Each row was made from one small tree. The marks that hang from a mark follow it in brackets, in alphabetical order. Every link used is in the known rows. Write each row's tree.
Known rows:
vimedok(nobez): [-14   2   7   4  -1   6  -7  -7  -1  -3   2  -7  -1   3  -4  -1   1   0
   6   9   4  -5  -6  -7   5   1  -1  -5   8   1   8   3  12   9   1   5
   2  -3]
pazok(kabo viki(vegu(gevo mebut))): [ 26  -5  -1 -10 -14  -3 -23 -11  10   3   9  37  15  -7 -26   5  -3  -4
  -6  31 -37  23 -20  -7  -4   7  -4 -17   6  13   5 -15 -12   5  12  -9
 -17   8]
bifogi(mova(puvatak)): [ -9  -2   5  10  -1   5 -16   5  12   1   4 -14  10   5   6  -4   3 -11
   1 -17   2 -15   0   4   7  -3   6  -2  -8  -7   2  -7   7  -5  -3  18
   2   8]
vegu(gevo mebut): [ 14  -1   1   6 -14   9   2   0   5  -3  12  16  -3  18 -11  -2   0   7
  -7  10 -23  -1   4   1   0   0  -2 -13   4  10  11 -15  -1  11  14   5
  -8   3]
mova(mebut vimedok(nobez)): [-10   4  12   0 -11  15  -5 -14   0  -4  11 -15  -3  29   5   2  -9  -9
   6  -2   2 -22 -14  -7  22   2   3  -8   0 -14  17   2  19  12  -7  33
   1   2]
domon(pade): [  1   3   9  12   7  -1   1   7   5   4   5  -7   4  -5   9  -4  -2  11
   0   8  -8  -3 -10  -1   9   7   0  -4   1  -2  12  -5   3   7  -2  -4
   5  11]
vimedok(nobez(domon(pade))): [-18   2  16  16  14   3  -9  -4   9   5  14 -12   0  -7  10  -9   1  13
  16  23  -6 -12 -16  -7  36   4   2 -15   8  -5  29  -1  22  16   4  -3
  14  13]
bifogi(mova(mebut) pazok(kabo topog)): [-15  -4  -3 -11   1  -1 -11  -5   5   4   8 -13  27   1   3  -1  -5 -21
  36   9   5   2 -28  14   5   1  11   2  -4 -22  -1  10   9   4  -7  11
  -1  30]
viki(vegu): [ 11   0   5  -5  -4  -3 -10  -4   1   1   1  17   2  -7  -6   6  -1  -1
  -8   5  -7   7  -2  -2  -8   1  -1  -7   3   9  -1  -5  -3  -1   1  -3
  -3  -6]
nobez(domon(gevo pade(bifogi(pazok)))): [-15 -15  18  19  14  15  -6  10  10   6  31 -33  -4  -8  19 -25 -12  31
  32  19  20  -4 -26  14  48   4   0 -16  -2  -3  33  13  22   9  -9 -16
  18  35]
mova(mebut nobez(domon) puvatak vimedok): [ -4  -8   9   7 -15  23 -11 -17  16   0  24 -22   1  38  22  -5 -13  -7
   9 -17   1 -42 -11 -12  47  -4   8 -12 -18 -29  25 -10  15   6  -4  48
  10  15]
domon(pade(bifogi)): [ -9  -5   8  14  10   1  -3   0  10   8   7 -19   3  -4   2 -15  -8  16
  12  14  11   0 -19   2   6  10   3  -6   4  -4  22   1  12   0  -9   0
  10  14]
vimedok(nobez(domon(gevo pade(bifogi(pazok))))): [-28 -14  26  23  14  18 -13   3   9   3  31 -39  -4  -6  15 -26 -11  32
  39  27  22  -8 -33   8  53   6   0 -21   5  -3  41  16  32  17  -9 -11
  20  32]
vegu(gevo(kuran(veniz) topog) mebut): [  5  -9   0  15  -5  12  26  26  23   3  -3  29  -4   4 -18  -3  18  15
 -39  -5 -31   4   5 -11   0 -17 -24  -4  10  19   4  -9  19 -12  -5 -10
  15 -14]
vegu(mebut): [ 3  4  3  1 -6  3  1 -8  2 -1  3  7 -4  5 -4  3 -8  0 -5 12 -8  4  3 -2
  0  0  1 -5 -3  5  7 -7 -2  7  7 12 -1  0]
mova(mebut nobez(domon(gevo)) vimedok): [  9  -8  15   3 -13  19  -6  -4  17  -3  31 -23 -10  22  24  -1 -18   4
  11  -6  -4 -30 -14   1  62  -3  -3 -10 -15 -25  34  -1  26  15  -6  31
  13  17]
mova(nobez): [  4  -4   2   4 -10   7  -5  -5  10  -2   6  -6   2  12   8   1  -3   4
   3   2   1 -10  -5  -3   4   0  -2   0  -1  -5   4  -3   4   3   1   9
   6   3]
gevo(kuran(veniz) topog(viki(kabo))): [-13 -10   2  -7  16  -9   8  15  26  12 -17  23   2 -18 -15   2  23   3
 -28   3  -4  11  -3 -12   1 -20 -18   4   3   8  -4  -4  -1 -30 -13 -29
  16  -5]
topog(bifogi viki): [  0   1   1  -7  -8 -12  -4 -16   0   4   6   5   7   6  -4  -6  -2   5
  16  10  23 -11  -6   7   6 -14   0  -5  -8   1 -12   1 -13 -20   7 -13
  -2   0]
vegu(gevo(topog) mebut): [  6  -4   5  15 -14  -4  10   4   9   6  12  13   2  11  -2  -2   2  10
 -14  14 -28   2  -5   2 -11  -4 -12 -13   7  11  17 -16  -3  -7   6   6
  -4   5]
bifogi(mova(nobez) pazok): [ -8  -4   7  10 -11  13 -14   2  15   1  13 -18   9  23  18  -3   0  -1
  19  -4  13 -14 -17  16   1  -4   4   1  -3  -1  -5   3  15   7  -1   3
  11  20]
vimedok(nobez(domon)): [-19  -1   7   4   7   6  -9 -10   3   2  10  -5  -3  -2   1  -5   3   1
  17  13   3 -10  -6  -7  27  -2   3 -10   7  -3  18   4  18   9   7  -1
   9   3]
viki(kabo vegu(gevo mebut)): [ 25  -2   5  -5 -11  -6 -19 -10   8   2   8  44  -2   7 -22   7  -4  -1
 -15  27 -38  16  -3  -1  -7   4  -1 -17   5  16  10 -29 -15   9  18  -2
 -18   2]
domon(pade(bifogi(mova pazok)) vimedok(nobez)): [-42  -8  24  23  14  15 -27  -1  17  12  24 -38   6  11  11 -24  -3  12
  39  16  23 -11 -44  11  20  17  15 -13  16  -9  35   8  33  19 -10  -3
  20  41]
domon(gevo pade(bifogi(mova))): [ -6  -7  18  20  10   3 -13  18  25   6  18 -33  -1 -14   8 -17  -9  17
  14   9   9  -2 -22  17  27   7  -3  -6   0  -6  32   4  29   4 -15   1
  14  24]
viki(kabo vegu(gevo(kuran topog) mebut)): [ 17 -10   9   4  -8 -11  -6   1  20   8   1  46  -1  -9 -21   6   3   9
 -34  21 -38  20  -6  -6  -9  -8 -16 -13   5  21  13 -26  -8 -12  -2 -10
  -4  -4]
gevo(kuran topog(bifogi(mova(nobez)))): [ -5 -10   6  20 -12  -9  -1   1  30   8   6  -5  12   3  10  -6   0   6
  -1  -7  14 -17 -17   8   7 -20 -16  10  -7  -4  -9   2  21 -28 -18   4
  22  -6]
bifogi(mova(nobez puvatak(kabo)) pazok): [-13 -16   9  17  -4  25 -18  -8  16  -3  16 -26  20  23  13 -14  -2   5
  16  -8   5 -18 -19   6  -3   0   7  -4  -5  -9   4   1  -2  -2 -11  26
   3  21]
vimedok(nobez(domon(gevo pade(bifogi)))): [-21 -11  24  21  15  11 -13   1  16   5  25 -33  -8 -17   7 -22 -10  28
  27  27  12  -7 -24   0  56   7  -3 -19   6  -7  50   9  36  14  -7  -2
  19  21]
bifogi(mova(nobez(domon) puvatak vimedok)): [ -6  -4  14  17  -4  21 -23  -7  33   5  24 -24   4  35  16  -7  -6 -13
   8 -16   2 -37 -16  -4  38  -8   8  -7 -18 -22  11 -10  22   0   1  31
  16  20]
domon(gevo pade vimedok): [ -1  -3  22  14  13   4  -8  16  10   2  21 -20  -6 -15  15  -8  -6  20
   4   7 -14  -4 -19   1  39  17  -1 -10   1 -13  35  -3   9  21  -8  -7
   9  26]
bifogi(pazok(kabo topog(viki))): [-12  -6   2 -16   7  -4 -11 -13   2   4   5  -5  23  -4  -8  -6   1  -7
  32  29  16  11 -26   2  -4  -7   4  -5  -7  -9  -9   8 -19 -10   2 -24
  -4  32]
bifogi(mova): [-4  3  2  3  2 -2 -9  7 12  4  2 -5  4  1  2  0  4 -8  4 -5  0 -3 -4 11
  0 -1  3  3  1 -2  2 -1 13 -1  0  4  4  6]
vimedok(nobez(domon(gevo(kuran topog) pade))): [-18 -10  29  28  17   3   2  18  25   6  17 -19  -6 -35  15 -12   2  33
  -4  17  -9  -8 -19  -7  54  -6 -21 -12   2  -2  43   6  36   1 -21 -12
  29  11]
domon(gevo(kuran topog) vimedok): [-10 -14  17  12   9   1   3  20  18   3   8  -9  -9 -25   8  -7   2  18
 -17  -7  -6   2 -11  -4  26  -2 -16  -1  -2  -7  28   4  14  -6 -26 -12
  19   9]
pade(bifogi(mova pazok(viki))): [-19 -11  -1   3  -1   8 -19  -3  12  10  12 -20  15   3  -3 -13  -5  -6
  33   5  31   6 -32  18  -1   3   8   0   2   0   1  16  15  -8  -7 -14
   8  25]
pazok(viki): [  3  -1  -3  -6  -2  -2  -7  -5   1   3   1   2   9 -10  -7   3  -1  -7
   5   5  -1   8 -12  -3   3   4  -1  -1  -1  -1  -2   4  -3  -4   1 -11
  -1   2]
vegu(gevo(kuran(veniz) topog(bifogi)) mebut): [  8 -11  -3  17 -12   2  27  16  18   4   2  32   2   9 -20 -10  12  17
 -28  -2 -18  -3  -1  -5   7 -23 -25  -2   6  16 -14  -4  14 -23  -4 -10
  12 -21]

Write each row's tree:
[-20 -17  24  21  18  17  -9   8  24   1  19 -24 -13 -27   0 -23  -7  35
  14  20  15  -7 -20  -5  64  -1  -9 -14   4  -2  48  12  45  12 -19 -10
  29  12]	vimedok(nobez(domon(gevo(kuran) pade(bifogi))))
[-13  -6  16   7   6   8 -10   2   6  -4  19 -15 -10 -14   5  -5  -2  11
  14  12   1  -8  -7  -2  49  -2  -5 -13   1  -3  28   7  24  15   2  -2
   9   6]	vimedok(nobez(domon(gevo)))
[ -9  -9   3   9  -6   7 -17  -5  27   6  10 -22   4  15   2 -11  -5   0
  19   1  20 -10 -17  10   1   0   2   1   3  -8  14   1  26  -3  -6  16
  14  11]	pade(bifogi(mova(nobez)))
[-15  -1  15   7 -14  21 -13 -16   1  -5  12 -23   3  32   8  -2  -9 -11
   2 -15   5 -33 -10 -14  29   0   5 -13  -8 -19  18  -3  13   8 -10  48
  -1   4]	mova(mebut puvatak vimedok(nobez))
[-11  -2  25  20  13   7 -10   8  11   0  24 -22  -6 -19  14 -10  -4  23
  14  22  -8 -11 -17  -2  58   5  -6 -18   2  -6  38   4  28  21  -1  -4
  15  17]	vimedok(nobez(domon(gevo pade)))
[  5  -6  13  13 -13  21 -12 -11  16  -3  14 -21   1  37  12  -3 -10  -6
  -6 -14   3 -28 -12 -15  17  -2   0  -5 -18 -16   1  -8   2  -1  -5  32
   5   8]	mova(nobez puvatak vimedok)
[-17 -12   7  13  14   3 -11  -1   6   8   9 -23  12   0   8 -21  -8  16
  26  23  17   8 -34   5   7  12   4  -5   4  -3   9  11   5   0 -14  -8
   7  33]	domon(pade(bifogi(pazok(kabo))))
[-14 -17  -6 -12   8  -6 -18 -22   3  12   8  -5  21 -11 -23  -9 -12 -15
  40  35  23  26 -43   3  -3   8   8   1  -4 -14  -3  12 -12  -9  -3 -24
  -2  27]	pade(bifogi(pazok(topog viki(kabo))))
[  9   1   8 -23   0 -13 -20 -26  14   7   4  25  18 -16 -27   8  -7 -10
   8  48 -12  24 -19 -10 -10  -5   0 -16  -6   0   7 -12 -20  -6  13  -7
 -10  15]	pazok(kabo topog(viki(vegu(mebut))))
[-12 -13   9  12  -3  19 -28 -10  30   8  18 -34  10  39   9 -16 -12  -8
  27   6  25  -9 -43  11   8   2   5   1  -6 -14  -1  10  21  -4 -13  16
  11  34]	pade(bifogi(mova(nobez vimedok) pazok(kabo)))
[-22 -17  13  17   7  31 -18 -12  20   4  19 -36  14  35   1 -26 -12  -1
  18  -9  24 -12 -32   9  -1   3  14  -6  -7 -12   8   8   5 -13 -20  28
   2  25]	pade(bifogi(mova(puvatak(kabo) vimedok) pazok))
[ 24  -8  -4 -12  -8  -5 -23  -4   7   3   5  32  19 -12 -24   3   4  -6
  -2  18 -29  19 -23  -5  -4   9  -5 -13   8   9  -2  -7 -11  -2   4 -21
 -16   6]	pazok(kabo viki(vegu(gevo)))
[-14  -6   2   4   2  -9  11  17  32  13  -4  11  11  -7 -10  -8  21   3
 -12 -12  15  -9  -9   5   5 -33 -19   5   0   7 -20   5  19 -43 -13 -23
  23 -10]	gevo(kuran(veniz) topog(bifogi(mova) viki))
[  2  -5   8   0  -8 -19  -7  -6  16  14   8  24   4   8 -11  -1   7   4
  -9  32 -25  10  -9   2 -11  -7  -7 -18   3  10  22 -27 -24 -17  13 -10
 -11  18]	vegu(gevo(topog(viki(kabo))) mebut)
[-14 -15  -4  -7   1   7  -8 -17   0   8  12 -14  21  -6 -19 -11 -12  -7
  39  23  30  18 -39   4  -4   4   6  -2  -3 -11  -1  19   0  -8  -4 -21
   5  22]	pade(bifogi(pazok(topog viki)))
[ -1 -16   5   9  -3  19 -10 -15  12  -6   7 -14  13  13   4  -9  -6  10
  -1  -2  -5 -14  -7 -13   0   4   2  -4  -6 -13  12  -5 -12  -3 -10  32
  -2   3]	mova(nobez puvatak(kabo))
[-15  -6   1   6  -3 -27 -19  -8   8  19  11   0  28  -5   5  -6  -2 -16
  24  16  11   8 -42  22  -3  -4  -4   4  -6  -3 -24   7 -11 -31  -6 -21
  -1  20]	gevo(topog(bifogi(mova pazok(viki(kabo)))))
[-18 -10   0  -8  -8   2 -29  -7   2   5  10 -10  25   5   8   0  -3 -23
  22  -8   6  -7 -22   9  17   4  13  -4 -10 -14   2  -4  -5   0  -8  14
  -6  28]	bifogi(mova(mebut puvatak) pazok(viki(kabo)))
[ -7 -10  -4  12   1  -6  25  15  15   6  -8  15   5 -10  -9  -7  13   9
 -22 -14   7  -3  -4  -8   6 -23 -23  11   1   6 -25  12  15 -33 -17 -16
  20 -24]	gevo(kuran(veniz) topog(bifogi))
[ -7 -11  22  15  23  12  -4  19  22   3  23 -12 -13 -29  12 -15  -3  28
   3   4 -11  -8 -13  -5  67   5  -3 -10  -5 -13  44   0  27  20 -13 -20
  27  24]	nobez(domon(gevo(kuran) pade vimedok))
[-12  -6   5 -19   8  -9 -12 -17   2   7   5   4  14  -1 -11  -1  -1 -10
  29  32  13  13 -22   5  -3  -6   6  -4  -9  -8  -6  -1 -25  -7   8 -28
  -6  29]	bifogi(pazok(topog(viki(kabo))))
[-14 -14  26  23  24  -1   4  24  27  12  22 -16  -7 -36  21 -14   0  31
  -5   8 -16  -6 -22  -5  56   2 -12 -11  -1 -13  49  -1  24   1 -22 -19
  31  26]	nobez(domon(gevo(kuran topog) pade vimedok))
[-12 -18  23  20  13  13 -18   1  29   9  37 -35  -8  -5  20 -24 -14  29
  29  19   5 -16 -32  -1  60  16   3 -16   1 -24  59   0  30  20  -8   1
  27  38]	mova(nobez(domon(gevo pade(bifogi) vimedok)))
[  0 -14  12  13   3  27 -12 -22  23  -1  21 -19   5  29   9 -14 -11   4
   3  -1  -6 -25 -17 -16  29  -1   7  -9 -13 -23  19  -6  -1  -3  -6  36
   6  13]	mova(nobez(domon) puvatak(kabo) vimedok)
[-16 -19  20  17  26  15  -9  13  28   8  24 -22 -15 -26   4 -26  -9  33
  13   9  10  -6 -21  -3  65   8   0 -10   0 -15  54   6  34  13 -19 -17
  31  26]	nobez(domon(gevo(kuran) pade(bifogi) vimedok))
[  2  -5  17 -11   0 -20 -13 -12  23  13  -5  38   1 -22 -16   9   1   6
 -26  32 -15  21  -7  -8 -11 -16 -13 -13  -3  19  15 -21 -17 -23  -4 -14
   2   1]	gevo(kuran topog(viki(kabo vegu(mebut))))
[-10  -7  25  19  16  15  -5  14  18  -4  17 -15 -12 -28   7 -11  -2  30
   3  15  -4 -10 -11  -8  66  -4 -11 -12   0  -1  39   6  37  19 -12 -13
  25   8]	vimedok(nobez(domon(gevo(kuran) pade)))
[ -2  -9  -3   3 -15  -4 -28 -15  14   7  16 -11  31  11   8  -8  -8 -12
  37  12  20  -4 -42  15  12  -2   0   4  -9 -10 -28  14   4 -11  -2  -8
   3  23]	topog(bifogi(mova(nobez) pazok(kabo viki)))
[  0 -16   8 -12  -9   7 -14 -15   9   6  21  12  15  11 -26 -13   1   9
  31  28  17  10 -29   9 -14  -7   4 -23   5   7   9   0  -9 -12   9 -33
  -6  24]	pade(bifogi(pazok(topog(viki(vegu(gevo))))))
[-16 -12   8   5  -8  -9   7  -6   5   9   6   0  11   0   5 -13   5  19
   8   4  34  -7 -17  10   2 -28 -13  -3  -9  10 -16  10  -8 -37 -14 -30
  13   5]	gevo(kuran topog(bifogi(pazok) viki))
[-19  -9  20  17   7  -4  -3   7  11   4  19 -19  -4 -20  14  -6   2  14
   7  16  -5  -4 -15  -2  37  -5 -14 -15   4  -4  32   7  21  -3  -7  -2
  14   9]	vimedok(nobez(domon(gevo(topog))))
[-13   3  14   8   6  14 -11 -14  11   2  16 -11  -8  20   1  -6  -4  -5
  11   9   2 -16 -16  -9  35  -3   4 -10   0 -10  14   3  22   8   6   8
  10   7]	mova(vimedok(nobez(domon)))
[  6  -6  24  -4  -5 -16  -9   5  12   7  12   3   3 -25   4   5   3  15
 -11  14  -6   8 -12   4   0 -11 -18 -19  -3  11  20  -5 -10 -21  -8 -16
   1   7]	domon(gevo(topog(viki(vegu))))
[-13  -2  10  17  11   0 -11   7  22  10   9 -22   7  -2   3 -15  -4   8
  16  10  12  -4 -22  13   7   7   6  -3   5  -6  22   0  24  -2  -9   3
  13  20]	domon(pade(bifogi(mova)))
[ -5  -5   4   3 -14  11 -19  -3  16   3  15 -15  17  13  11   0  -2  -8
  24   2  12  -6 -30  13   3   0   3   0  -4  -2  -6   8  13   3   0  -8
   9  22]	bifogi(mova(nobez) pazok(viki))
[ 21  -4  11 -10 -16  10  -7  -5  18  -2   7  41  -6   3 -27   1   5  19
 -22  15 -17   5   5  -5   0 -16  -8 -21   2  26  16 -21  -4  -1  10 -19
  -2  -3]	topog(viki(vegu(gevo(kuran) mebut)))
[  6  -9  -2  16 -15 -16   9   2   3   8  13   9  11  11   0 -11   3  11
   1   4  -7  -9 -13   9  -4  -8 -13  -6   5   3  -8  -4  -7 -26   0  -7
  -5  -3]	vegu(gevo(topog(bifogi)))
[-20 -10  11  13   5  15 -28  -4  31   8  25 -21   6  15  18 -10   2  -7
  20 -12   0 -33 -15  -4  39   3  15 -10  -8 -27  27 -11  20   9   4  20
  19  28]	bifogi(mova(nobez(domon(vimedok)) puvatak))
[-12 -11  21  22   8  12 -13  19  18   5  25 -40   3  -3  16 -21 -10  21
  27   8  21  -2 -29  26  26   6   0  -8  -2  -1  22  11  27   6 -16  -8
  15  36]	domon(gevo pade(bifogi(mova pazok)))
[  0  -1   0 -12  -4 -16  -3 -24   1   6   9   4  17  -1 -15  -5  -5  -4
  29  23  23  -3 -15   4   4 -16   2  -3 -13 -12 -13   3 -16 -21   9 -17
  -3   6]	pazok(topog(bifogi viki))
[-19  -3   1 -21   0  -3 -16 -11  10   6  10 -11  29   2   1  -3   0 -18
  42  17  15  -2 -29  15   4  -7  10  -5  -7 -19   4   5   0  -5  -2   0
  -1  39]	bifogi(mova(mebut) pazok(kabo topog(viki)))
[ -9  -5  -6 -10 -13 -14 -23 -16  -1   9  13   2  24   7   4  -3 -10 -21
  37   7  16  -4 -31  24  17   0  10   3  -8 -12 -17   6  -3  -8  -3  -1
  -7  18]	topog(bifogi(mova(mebut) pazok(viki(kabo))))
[-16  -2   1  -6  -5   6  -2  -3   2   2  13 -14  19   9   6   0  -5 -17
  34   0  11  -7 -21  17   4  -3  11   1  -5 -18   3   7  13   7  -4  10
   3  24]	bifogi(mova(mebut) pazok(topog))
